Here is a tiny trained network, its code and every weight. The questions are about switching its units off for an input and a target symbol, where a switched-off unit gives its printed mean instead of its output.

import numpy as np


def w(rows, s, z=0):
    codes = np.array(rows[::2]) - 128.0
    scale = np.full(codes.shape[1], s)
    scale[-1] = z or s
    return codes * scale


def f(y):
    return np.maximum(y, 0)


def softmax(a):
    e = np.exp(a - a.max(-1, keepdims=True))
    return e / e.sum(-1, keepdims=True)


def log_softmax(a):
    a = a - a.max(-1, keepdims=True)
    return a - np.log(np.exp(a).sum(-1, keepdims=True))


def net(x, mask):
    ids = ['βδεηθλμστφω'.index(c) for c in x.split()]
    T = len(ids)
    res = E[ids] + P[:T]
    u = 0
    for l in range(2):
        q, k, v = (res @ M[l].T for M in (Q, K, V))
        z = softmax(np.where(np.tri(T) > 0, q @ k.T / 2**0.5, -1e9)) @ v
        res = res + np.where(mask[u], z, O[l][:, -1]) @ O[l][:, :-1]
        u += 1
        y = f(res @ A[l][:, :-1].T + A[l][:, -1])
        res = res + np.where(mask[u : u + 8], y, B[l][:, -1]) @ B[l][:, :-1]
        u += 8
    return log_softmax(res[-1] @ U[:, :-1].T + U[:, -1])


Q, K, V, O, A, B = {}, {}, {}, {}, {}, {}
E = w([
[174,153,124,113,101,161,87],'β',
[191,130,168,160,69,170,114],'δ',
[120,133,25,60,140,115,134],'ε',
[138,119,109,120,154,220,144],'η',
[148,159,181,119,204,114,50],'θ',
[105,131,198,253,170,89,99],'λ',
[165,178,112,116,171,94,150],'μ',
[100,111,169,115,200,114,112],'σ',
[140,164,197,56,180,99,150],'τ',
[170,100,83,158,102,98,122],'φ',
[101,127,245,139,65,105,87],'ω',
],0.019)
P = w([
[107,188,111,136,235,58,142],'0',
[135,127,104,115,146,95,161],'1',
[144,84,103,92,90,99,175],'2',
[129,78,100,73,34,98,192],'3',
[181,65,101,97,50,118,188],'4',
[166,84,79,86,60,122,190],'5',
[235,46,92,111,66,151,184],'6',
[178,51,78,22,2,89,219],'7',
[225,47,90,101,69,134,187],'8',
],0.0055)
Q[0] = w([
[251,29,170,65,41,73,95],'L0H0',
[204,242,51,141,76,2,115],'L0H0',
],0.0053)
K[0] = w([
[176,55,95,195,139,208,109],'L0H0',
[129,133,75,253,47,21,1],'L0H0',
],0.0065)
V[0] = w([
[169,134,110,128,117,110,62],'L0H0',
[196,118,130,7,181,253,133],'L0H0',
],0.0046)
O[0] = w([
[118,226,87,116,5,90,54,176],'L0H0',
[50,123,133,69,79,156,158,249],'L0H0',
],0.011,0.0016)
A[0] = w([
[164,123,183,86,209,140,3,69],'L0N0',
[172,176,201,88,96,110,137,104],'L0N1',
[156,158,125,160,43,112,110,44],'L0N2',
[92,60,94,185,87,31,203,119],'L0N3',
[143,24,114,77,213,90,53,203],'L0N4',
[148,70,121,209,69,133,181,76],'L0N5',
[90,127,112,134,114,195,204,6],'L0N6',
[144,197,35,158,146,79,196,174],'L0N7',
],0.0067,0.0022)
B[0] = w([
[4,142,228,84,107,107,117,186],'L0N0',
[154,175,83,92,107,90,102,228],'L0N1',
[194,85,156,150,147,57,96,206],'L0N2',
[69,107,79,174,233,120,112,204],'L0N3',
[34,82,119,16,117,181,65,228],'L0N4',
[125,2,140,119,212,47,65,199],'L0N5',
[92,125,127,212,115,181,61,173],'L0N6',
[213,90,96,97,132,44,136,252],'L0N7',
],0.0067,0.0037)
Q[1] = w([
[165,171,167,254,83,77,101],'L1H0',
[213,152,74,78,79,174,53],'L1H0',
],0.009)
K[1] = w([
[104,68,90,255,139,61,101],'L1H0',
[174,159,84,119,73,227,59],'L1H0',
],0.008)
V[1] = w([
[168,203,255,93,39,216,93],'L1H0',
[220,164,110,25,145,52,124],'L1H0',
],0.0052)
O[1] = w([
[187,154,170,34,97,119,139,90],'L1H0',
[149,254,59,83,150,31,160,253],'L1H0',
],0.0072,0.0041)
A[1] = w([
[192,63,130,142,174,153,255,157],'L1N0',
[129,61,166,56,76,52,149,233],'L1N1',
[178,166,121,156,27,135,113,201],'L1N2',
[75,147,185,98,158,126,34,121],'L1N3',
[117,151,150,208,100,83,127,253],'L1N4',
[154,143,136,146,48,171,208,124],'L1N5',
[160,218,117,61,78,120,88,76],'L1N6',
[139,111,220,127,158,87,181,141],'L1N7',
],0.0088,0.0034)
B[1] = w([
[44,124,133,61,108,120,172,152],'L1N0',
[188,170,105,112,103,194,149,246],'L1N1',
[92,174,75,54,228,254,88,171],'L1N2',
[130,61,96,127,27,93,127,185],'L1N3',
[199,133,80,121,101,97,149,174],'L1N4',
[38,138,130,147,211,168,169,147],'L1N5',
[114,165,181,233,156,63,62,223],'L1N6',
[138,134,176,193,118,135,241,163],'L1N7',
],0.0082,0.012)
U = w([
[174,146,128,121,140,192,76,155],'β',
[111,168,147,166,164,184,63,56],'δ',
[25,153,83,133,163,170,181,140],'ε',
[109,113,132,62,102,172,236,246],'η',
[148,158,110,135,1,152,121,63],'θ',
[195,46,115,128,138,119,156,134],'λ',
[107,130,162,192,173,121,166,109],'μ',
[92,84,179,76,127,103,64,69],'σ',
[166,148,172,90,174,108,220,147],'τ',
[145,104,29,97,79,128,125,59],'φ',
[152,173,203,140,121,126,208,3],'ω',
],0.0081,0.0044)

Each question gives the input, a string of symbols that net reads in full, and the target symbol t.
The units are the heads (2 rows each of Q, K, V and O) and the neurons (one row each of A and B). Each row of codes is followed by its name. A weight is (code - 128) times the scale printed after its matrix; where a second scale follows, it is the last column's (O, A, B and U).
mask holds one flag per unit, layer by layer, with each layer's heads first. A switched-off unit (its flag False) gives its mean, the last column of its rows in O or B, instead of its output. The means were averaged over made-up inputs and are rounded, as every weight is.
A unit's drop is (log p(t) with every unit on - log p(t) with that unit switched off) / (log p(t) with every unit on - log p(t) with every unit switched off).
The circuit of an input: a set's keep is (log p(t) with only the set's units on - log p(t) with every unit switched off) / (log p(t) with every unit on - log p(t) with every unit switched off). Starting from the 12 units with the biggest drops (on a tie, the unit counted first), units are removed one at a time, each time the one whose removal leaves the highest keep (on an exact tie, the one counted first), for as long as the keep stays at least 0.8.
units of the circuit, in order: the units of the circuit, biggest drop first
k most important neurons: the k neurons with the biggest drops, biggest first
top k neurons in layer l: the k neurons of layer l with the biggest drops, biggest first
drop when u is switched off: that unit's drop, to one decimal
input ε η η ω, target η: 2 most important neurons => L1N6, L1N7
input η η ω θ λ φ λ ω η, target η: units of the circuit, in order => L1N6, L0H0
input φ ε δ θ δ λ, target λ: units of the circuit, in order => L1N4, L1N6, L1H0, L0N5
input β δ μ φ ε θ, target σ: units of the circuit, in order => L1N3, L0N0
input τ λ θ δ, target β: units of the circuit, in order => L1N2, L0H0
input τ ω λ ε ω φ δ η η, target ε: 3 most important neurons => L0N6, L1N5, L1N1
input η ω ω, target η: top 3 neurons in layer 1 => L1N7, L1N6, L1N2
input λ β δ, target β: top 2 neurons in layer 0 => L0N0, L0N1
input λ ω θ σ, target η: 2 most important neurons => L1N6, L0N0
input θ η ε ω ε η ε θ θ, target σ: top 3 neurons in layer 1 => L1N6, L1N4, L1N3
input η ε ε η, target ε: most important neuron => L0N6
input ω σ ε η σ η ε σ τ, target ω: top 3 neurons in layer 1 => L1N6, L1N7, L1N2
input ε ε ε δ τ λ λ, target λ: 3 most important neurons => L1N4, L1N6, L0N5
input μ θ ω σ δ β β, target δ: 2 most important neurons => L1N6, L1N2
input σ θ η λ η φ, target λ: drop when L1N2 is switched off => 0.1
input η σ η ε ω ε ε δ, target η: top 2 neurons in layer 1 => L1N6, L1N5
input ω β ε ε σ, target η: drop when L1N1 is switched off => 0.0
input ε μ λ ε ε ε σ β, target β: drop when L1N2 is switched off => 0.4
